Below are the code and all the weights of a small trained network. Each question names an input and a target symbol and asks about switching units off, where a switched-off unit gives its printed mean instead of its output.

import numpy as np


def w(rows, s, z=0):
    codes = np.array(rows[::2]) - 128.0
    scale = np.full(codes.shape[1], s)
    scale[-1] = z or s
    return codes * scale


def softmax(a):
    e = np.exp(a - a.max(-1, keepdims=True))
    return e / e.sum(-1, keepdims=True)


def log_softmax(a):
    a = a - a.max(-1, keepdims=True)
    return a - np.log(np.exp(a).sum(-1, keepdims=True))


def net(x, mask):
    ids = ['ΓΔΛαεμξτω'.index(c) for c in x.split()]
    T = len(ids)
    res = E[ids] + P[:T]
    u = 0
    for l in range(2):
        r = res
        for j in range(3):
            rows = slice(2 * j, 2 * j + 2)
            q, k, v = (r @ M[l][rows].T for M in (Q, K, V))
            z = softmax(np.where(np.tri(T) > 0, q @ k.T / 2**0.5, -1e9)) @ v
            o = O[l][rows]
            res = res + np.where(mask[u + j], z, o[:, -1]) @ o[:, :-1]
        u += 3
    return log_softmax(res[-1] @ U[:, :-1].T + U[:, -1])


Q, K, V, O = {}, {}, {}, {}
E = w([
[131,125,118,110],'Γ',
[135,122,123,147],'Δ',
[117,84,108,94],'Λ',
[119,171,88,91],'α',
[119,147,79,234],'ε',
[132,176,125,138],'μ',
[148,36,176,182],'ξ',
[162,3,185,128],'τ',
[119,121,101,117],'ω',
],0.014)
P = w([
[129,133,137,123],'0',
[152,103,134,114],'1',
[67,173,254,62],'2',
[125,93,130,169],'3',
[204,134,105,127],'4',
[41,135,203,61],'5',
[122,100,133,189],'6',
[217,137,104,123],'7',
[18,85,174,63],'8',
[117,111,132,198],'9',
[230,141,113,124],'10',
[9,93,145,66],'11',
[123,114,139,213],'12',
[244,134,127,135],'13',
],0.0099)
Q[0] = w([
[76,249,55,102],'0.h0',
[237,53,82,94],'0.h0',
[10,159,174,104],'0.h1',
[253,120,130,144],'0.h1',
[154,67,138,159],'0.h2',
[135,86,221,115],'0.h2',
],0.0069)
K[0] = w([
[75,161,138,211],'0.h0',
[254,115,40,178],'0.h0',
[107,200,67,140],'0.h1',
[227,75,137,133],'0.h1',
[84,113,29,87],'0.h2',
[86,188,61,152],'0.h2',
],0.007)
V[0] = w([
[223,180,106,220],'0.h0',
[190,77,83,172],'0.h0',
[146,141,105,121],'0.h1',
[85,176,79,110],'0.h1',
[254,182,145,216],'0.h2',
[192,96,209,100],'0.h2',
],0.0081)
O[0] = w([
[244,233,231,107,108],'0.h0',
[255,146,120,125,195],'0.h0',
[79,76,163,131,89],'0.h1',
[28,108,175,200,6],'0.h1',
[165,242,182,62,121],'0.h2',
[117,52,167,12,169],'0.h2',
],0.0057,0.0019)
Q[1] = w([
[42,153,194,198],'1.h0',
[188,143,2,200],'1.h0',
[149,199,67,75],'1.h1',
[61,178,76,77],'1.h1',
[64,189,208,69],'1.h2',
[104,113,26,204],'1.h2',
],0.0096)
K[1] = w([
[21,134,159,176],'1.h0',
[201,220,146,191],'1.h0',
[92,255,21,243],'1.h1',
[45,184,128,139],'1.h1',
[120,102,151,40],'1.h2',
[217,253,76,203],'1.h2',
],0.0078)
V[1] = w([
[159,1,152,141],'1.h0',
[191,187,129,108],'1.h0',
[91,148,207,17],'1.h1',
[51,164,46,167],'1.h1',
[172,169,124,198],'1.h2',
[74,149,145,142],'1.h2',
],0.01)
O[1] = w([
[108,137,75,103,206],'1.h0',
[215,141,173,33,165],'1.h0',
[155,218,134,127,113],'1.h1',
[181,39,179,187,2],'1.h1',
[158,2,214,28,160],'1.h2',
[117,118,117,151,92],'1.h2',
],0.0079,0.0038)
U = w([
[196,186,180,175,249],'Γ',
[2,140,211,112,205],'Δ',
[74,108,212,100,117],'Λ',
[145,28,52,184,3],'α',
[221,41,225,84,94],'ε',
[14,244,196,136,225],'μ',
[172,150,81,42,49],'ξ',
[58,70,157,133,160],'τ',
[133,84,154,194,82],'ω',
],0.0062,0.0045)

Each question gives the input, a string of symbols that net reads in full, and the target symbol t.
The units are the heads (2 rows each of Q, K, V and O). Each row of codes is followed by its name. A weight is (code - 128) times the scale printed after its matrix; where a second scale follows, it is the last column's (O and U).
mask holds one flag per head, layer by layer. A switched-off head (its flag False) gives its mean, the last column of its rows in O, instead of its output. The means were averaged over made-up inputs and are rounded, as every weight is.
A unit's drop is (log p(t) with every unit on - log p(t) with that unit switched off) / (log p(t) with every unit on - log p(t) with every unit switched off).
The circuit of an input: a set's keep is (log p(t) with only the set's units on - log p(t) with every unit switched off) / (log p(t) with every unit on - log p(t) with every unit switched off). Starting from all 6 units, units are removed one at a time, each time the one whose removal leaves the highest keep (on an exact tie, the one counted first), for as long as the keep stays at least 0.8.
circuit, biggest first: the units of the circuit, biggest drop first
most important unit: the unit with the biggest drop
heads that matter: for each layer, one digit per head in row order, 1 if its drop is at least 0.15 and else 0, layers parted by /
drop of u: that unit's drop, to one decimal
input α μ ε ε ξ α τ ξ, target ξ: heads that matter : 110 / 110
input ε ε Δ Γ Δ ε ω ξ μ τ ε Λ μ, target ε: circuit, biggest first : (1.h2; 0.h2; 1.h0; 0.h0)
input Δ τ ε μ Γ τ α Δ Λ, target μ: circuit, biggest first : (1.h2; 1.h1)
input ξ Δ τ, target μ: most important unit : 1.h1
input ω μ ω Λ ω ω τ Λ Γ μ ω ω Λ τ, target ξ: heads that matter : 110 / 110
input ε Λ τ Δ α ω Δ ε ε Λ, target ε: circuit, biggest first : (1.h2; 0.h0; 0.h2)
input τ τ Δ τ Δ ξ α τ ω, target μ: heads that matter : 001 / 011
input Γ ε Λ, target μ: circuit, biggest first : (1.h2; 0.h0)
input ξ Λ τ α Δ ε ε α, target ε: heads that matter : 000 / 110
input ε Λ Γ ω Δ Γ Δ α, target ε: heads that matter : 001 / 110
input ξ τ ω ω α ω α Λ ε Δ ω Γ τ ξ, target ξ: heads that matter : 010 / 110
input ε τ Λ Δ α Γ Λ, target ε: circuit, biggest first : (1.h2; 0.h2; 0.h0)
input Λ α Γ τ, target α: heads that matter : 101 / 100
input τ ε ω Γ Λ τ τ Δ μ τ μ Γ τ τ, target ξ: most important unit : 1.h1
input ε ω τ ω, target ε: heads that matter : 101 / 101
input ω Λ ε ω ω Γ Δ Δ τ, target μ: heads that matter : 000 / 011
input ε ξ Λ ε Δ ε Λ Γ, target ε: heads that matter : 000 / 110
input Δ ω ε Δ μ Δ ω Γ Γ ε Γ, target ε: circuit, biggest first : (1.h1; 1.h0)
input τ α α ω, target μ: drop of 1.h2 : 0.4
input τ Γ μ ξ, target μ: drop of 1.h1 : 0.8
input ε ε τ ω ω ω ξ μ Δ μ, target ε: drop of 0.h0 : 0.4
input τ μ Γ, target μ: most important unit : 1.h2
input Δ Λ Λ ξ Λ ε μ ε ω Δ Δ α ε ω, target ε: drop of 1.h1 : 0.7
